Below are the code and all the weights of a small trained network. Each question names an input and a class and asks about switching units off, where a switched-off unit gives its printed mean instead of its output.

import numpy as np


def w(rows, s, z=0):
    codes = np.array(rows[::2]) - 128.0
    scale = np.full(codes.shape[1], s)
    scale[-1] = z or s
    return codes * scale


def f(y):
    return y / 2 * (1 + np.tanh(0.7978845608 * (y + 0.044715 * y**3)))


def log_softmax(a):
    a = a - a.max(-1, keepdims=True)
    return a - np.log(np.exp(a).sum(-1, keepdims=True))


def net(x, mask):
    res = np.array(x, float).reshape(1, 8) / 4 @ E
    y = f(res @ A[0][:, :-1].T + A[0][:, -1])
    res = res + np.where(mask, y, B[0][:, -1]) @ B[0][:, :-1]
    return log_softmax(res[-1] @ U[:, :-1].T + U[:, -1])


A, B = {}, {}
E = w([
[78,160,25,22,127,124],'x0',
[140,155,199,55,110,136],'x1',
[102,118,134,97,159,163],'x2',
[132,43,141,180,51,92],'x3',
[200,205,88,105,69,107],'x4',
[66,110,135,143,247,21],'x5',
[254,104,168,51,181,146],'x6',
[126,136,155,66,161,142],'x7',
],0.0053)
A[0] = w([
[137,83,147,154,146,75,152],'neuron 0',
[117,187,99,45,118,135,82],'neuron 1',
[75,152,1,160,56,127,151],'neuron 2',
[172,119,216,90,182,66,169],'neuron 3',
[102,54,153,209,143,74,91],'neuron 4',
[229,105,148,171,30,111,252],'neuron 5',
[91,79,147,197,159,84,51],'neuron 6',
[118,118,134,45,69,189,67],'neuron 7',
[100,145,117,140,79,119,65],'neuron 8',
[122,142,49,53,229,111,130],'neuron 9',
[230,102,98,92,88,180,144],'neuron 10',
],0.0077,0.0027)
B[0] = w([
[59,114,104,126,100,101,162],'neuron 0',
[28,62,115,185,116,72,168],'neuron 1',
[77,150,13,75,77,39,218],'neuron 2',
[117,157,53,87,66,74,190],'neuron 3',
[50,64,114,179,137,101,198],'neuron 4',
[173,226,68,33,101,120,253],'neuron 5',
[1,26,161,189,146,139,174],'neuron 6',
[85,32,223,237,209,176,163],'neuron 7',
[88,71,110,130,118,106,131],'neuron 8',
[58,119,21,97,86,41,201],'neuron 9',
[199,147,213,121,179,185,204],'neuron 10',
],0.0066,0.0056)
U = w([
[61,37,233,204,185,186,5],'0',
[254,245,182,72,145,235,173],'1',
[77,155,9,87,66,7,188],'2',
],0.006,0.0027)

Each question gives the input, the list of numbers given to net, and the class t.
The units are the neurons (one row each of A and B). Each row of codes is followed by its name. A weight is (code - 128) times the scale printed after its matrix; where a second scale follows, it is the last column's (A, B and U).
mask holds one flag per neuron, in row order. A switched-off neuron (its flag False) gives its mean, the last column of its row in B, instead of its output. The means were averaged over made-up inputs and are rounded, as every weight is.
A unit's drop is (log p(t) with every unit on - log p(t) with that unit switched off) / (log p(t) with every unit on - log p(t) with every unit switched off).
The circuit of an input: a set's keep is (log p(t) with only the set's units on - log p(t) with every unit switched off) / (log p(t) with every unit on - log p(t) with every unit switched off). Starting from all 11 units, units are removed one at a time, each time the one whose removal leaves the highest keep (on an exact tie, the one counted first), for as long as the keep stays at least 0.8.
units of the circuit, in order: the units of the circuit, biggest drop first
top k neurons: the k neurons with the biggest drops, biggest first
drop of u: that unit's drop, to one decimal
input [-1,-5,7,6,-1,-1,-2,4], class 0: top 3 neurons -> (neuron 9; neuron 3; neuron 5)
input [0,-3,5,7,-7,0,-6,1], class 0: units of the circuit, in order -> (neuron 6; neuron 5)
input [-2,-8,-2,5,6,-8,4,-8], class 1: units of the circuit, in order -> (neuron 10)
input [2,6,3,-4,-4,-5,2,4], class 0: top 3 neurons -> (neuron 7; neuron 5; neuron 1)
input [8,2,6,2,0,-4,4,2], class 0: units of the circuit, in order -> (neuron 7; neuron 5)
input [-8,-7,2,-8,4,7,7,5], class 2: top 2 neurons -> (neuron 3; neuron 9)
input [7,2,5,5,2,-6,0,8], class 0: top 2 neurons -> (neuron 7; neuron 1)
input [-6,5,-7,4,-6,3,6,4], class 2: top 2 neurons -> (neuron 3; neuron 7)
input [5,4,-3,0,3,-7,1,-7], class 1: top 2 neurons -> (neuron 10; neuron 9)
input [3,-8,3,5,4,-1,6,8], class 1: top 2 neurons -> (neuron 10; neuron 2)
input [-8,1,8,-8,0,6,1,2], class 2: drop of neuron 6 -> 0.0
input [0,-3,-8,2,-7,-5,6,-8], class 1: drop of neuron 5 -> 0.1
